[[-39  13 -75]
 [-75  31 -50]
 [-43 -98  93]
 [-99  85  97]
 [-82 -64  47]]
->
[[ 31 -50]
 [-98  93]]

[[ 33 -57  78 -21]
 [ 12 -78 -12  77]
 [ 10 -38 -53 -65]
 [ 44  62 -39 -61]]
->
[[-78 -12]
 [-38 -53]]

[[-84  20  55  26 -31]
 [-17  10 -51  20 -29]
 [  4   4 -12  84   6]]
->
[[ 10 -51]
 [  4 -12]]

[[-86  -3  48 -34 -28]
 [ 30 -43  -4 -28  -9]
 [ 28 -23   1 -10  37]]
->
[[-43  -4]
 [-23   1]]

[[  6 -33  60  45]
 [-34  56 -50  24]
 [ 13 -59  51 -44]
 [ 77 -58  11 -59]
 [  7 -44 -95  32]]
->
[[ 56 -50]
 [-59  51]]

[[ 29  -7  24  35 -51]
 [ 28  25 -15 -35  64]
 [-48  48  -7  21 -20]
 [ -9  -5  -2  80  37]]
->
[[ 25 -15]
 [ 48  -7]]
---
[[ 4 78]
 [ 4 54]
 [42 33]
 [ 0 27]
 [11 83]]
->
[[11 83]
 [ 0 27]
 [42 33]
 [ 4 54]
 [ 4 78]]

[[-29 -74 -54  10  -6  45  21  33  -8   9 -12  35 -21  14]
 [  5 -40 -22 -70  16 -18 -12  30  11 -64 -11 -12 -24  63]
 [ 39  10   8 -11  48 -85 -14 -56  51 -13  52 -29  37   6]
 [-17 -73 -49  46  -1  11   0 -18  25  79  16  12  46  -5]
 [ -1 -38 -19 -76  48 -47 -79  12  52 -25  58  -3  36  66]
 [-28  12  12 -81  41   1 -95  33   0 -26  62  20  26  51]]
->
[[-28  12  12 -81  41   1 -95  33   0 -26  62  20  26  51]
 [ -1 -38 -19 -76  48 -47 -79  12  52 -25  58  -3  36  66]
 [-17 -73 -49  46  -1  11   0 -18  25  79  16  12  46  -5]
 [ 39  10   8 -11  48 -85 -14 -56  51 -13  52 -29  37   6]
 [  5 -40 -22 -70  16 -18 -12  30  11 -64 -11 -12 -24  63]
 [-29 -74 -54  10  -6  45  21  33  -8   9 -12  35 -21  14]]

[[ -11   36  -43  -24    7]
 [ -75   26   -2  -28   10]
 [ -16    2  -38  -34  -18]
 [  19 -100    5  -62    4]
 [ -44   66  -34   15  -23]
 [   8   -9  -21   22  -50]
 [   4  -32   12  -24  -16]
 [  15  -64   26  -16   -2]]
->
[[  15  -64   26  -16   -2]
 [   4  -32   12  -24  -16]
 [   8   -9  -21   22  -50]
 [ -44   66  -34   15  -23]
 [  19 -100    5  -62    4]
 [ -16    2  -38  -34  -18]
 [ -75   26   -2  -28   10]
 [ -11   36  -43  -24    7]]

[[ 15  16  25 -26  14  76  11  29 -51  56]
 [ 59 -17  21 -29  -9  78  33  43 -64  68]
 [-47 -51  13   1 -17 -20 -11  24  11 -29]
 [ 13   4 -28   8  68  29  -7 100 -32  12]
 [ 30  -8 -15  31  61  -4  36  -9  82  -2]
 [-12   8  54  65 -34  23 -49  -8  40  39]
 [ -6 -47  39   0 -32 -19  15  -6  22  -7]
 [ -7  -1 -47  31  30  29  69  13  56 -29]
 [  4  -4  55  41   5  10 -19 -28  14  42]]
->
[[  4  -4  55  41   5  10 -19 -28  14  42]
 [ -7  -1 -47  31  30  29  69  13  56 -29]
 [ -6 -47  39   0 -32 -19  15  -6  22  -7]
 [-12   8  54  65 -34  23 -49  -8  40  39]
 [ 30  -8 -15  31  61  -4  36  -9  82  -2]
 [ 13   4 -28   8  68  29  -7 100 -32  12]
 [-47 -51  13   1 -17 -20 -11  24  11 -29]
 [ 59 -17  21 -29  -9  78  33  43 -64  68]
 [ 15  16  25 -26  14  76  11  29 -51  56]]

[[-69 -64  20  98  23  12 -59  73]
 [-86 -67  24 103  18  10 -53  80]
 [-41 -48  34  62   7  14 -66  51]]
->
[[-41 -48  34  62   7  14 -66  51]
 [-86 -67  24 103  18  10 -53  80]
 [-69 -64  20  98  23  12 -59  73]]

[[ 51  -1]
 [-12  65]
 [-31  27]
 [-25 -68]
 [ 37 -63]
 [ 74 -32]
 [-40 -67]
 [ 32 -16]
 [ 25  32]]
->
[[ 25  32]
 [ 32 -16]
 [-40 -67]
 [ 74 -32]
 [ 37 -63]
 [-25 -68]
 [-31  27]
 [-12  65]
 [ 51  -1]]

[[ -13    6  -20  -41  -27    6]
 [  63   78   91   46   49   68]
 [  22  -39   57  -36  -30  -53]
 [ -13  -32  -42  -83  -69  -68]
 [   6  -72   23  -32  -83  -94]
 [ -30   35 -100   54   60   21]
 [ -60   -3  -60  -89  -47  -46]
 [  23   25   49    0   18   24]
 [  76  -60  103  -85  -65  -91]]
->
[[  76  -60  103  -85  -65  -91]
 [  23   25   49    0   18   24]
 [ -60   -3  -60  -89  -47  -46]
 [ -30   35 -100   54   60   21]
 [   6  -72   23  -32  -83  -94]
 [ -13  -32  -42  -83  -69  -68]
 [  22  -39   57  -36  -30  -53]
 [  63   78   91   46   49   68]
 [ -13    6  -20  -41  -27    6]]
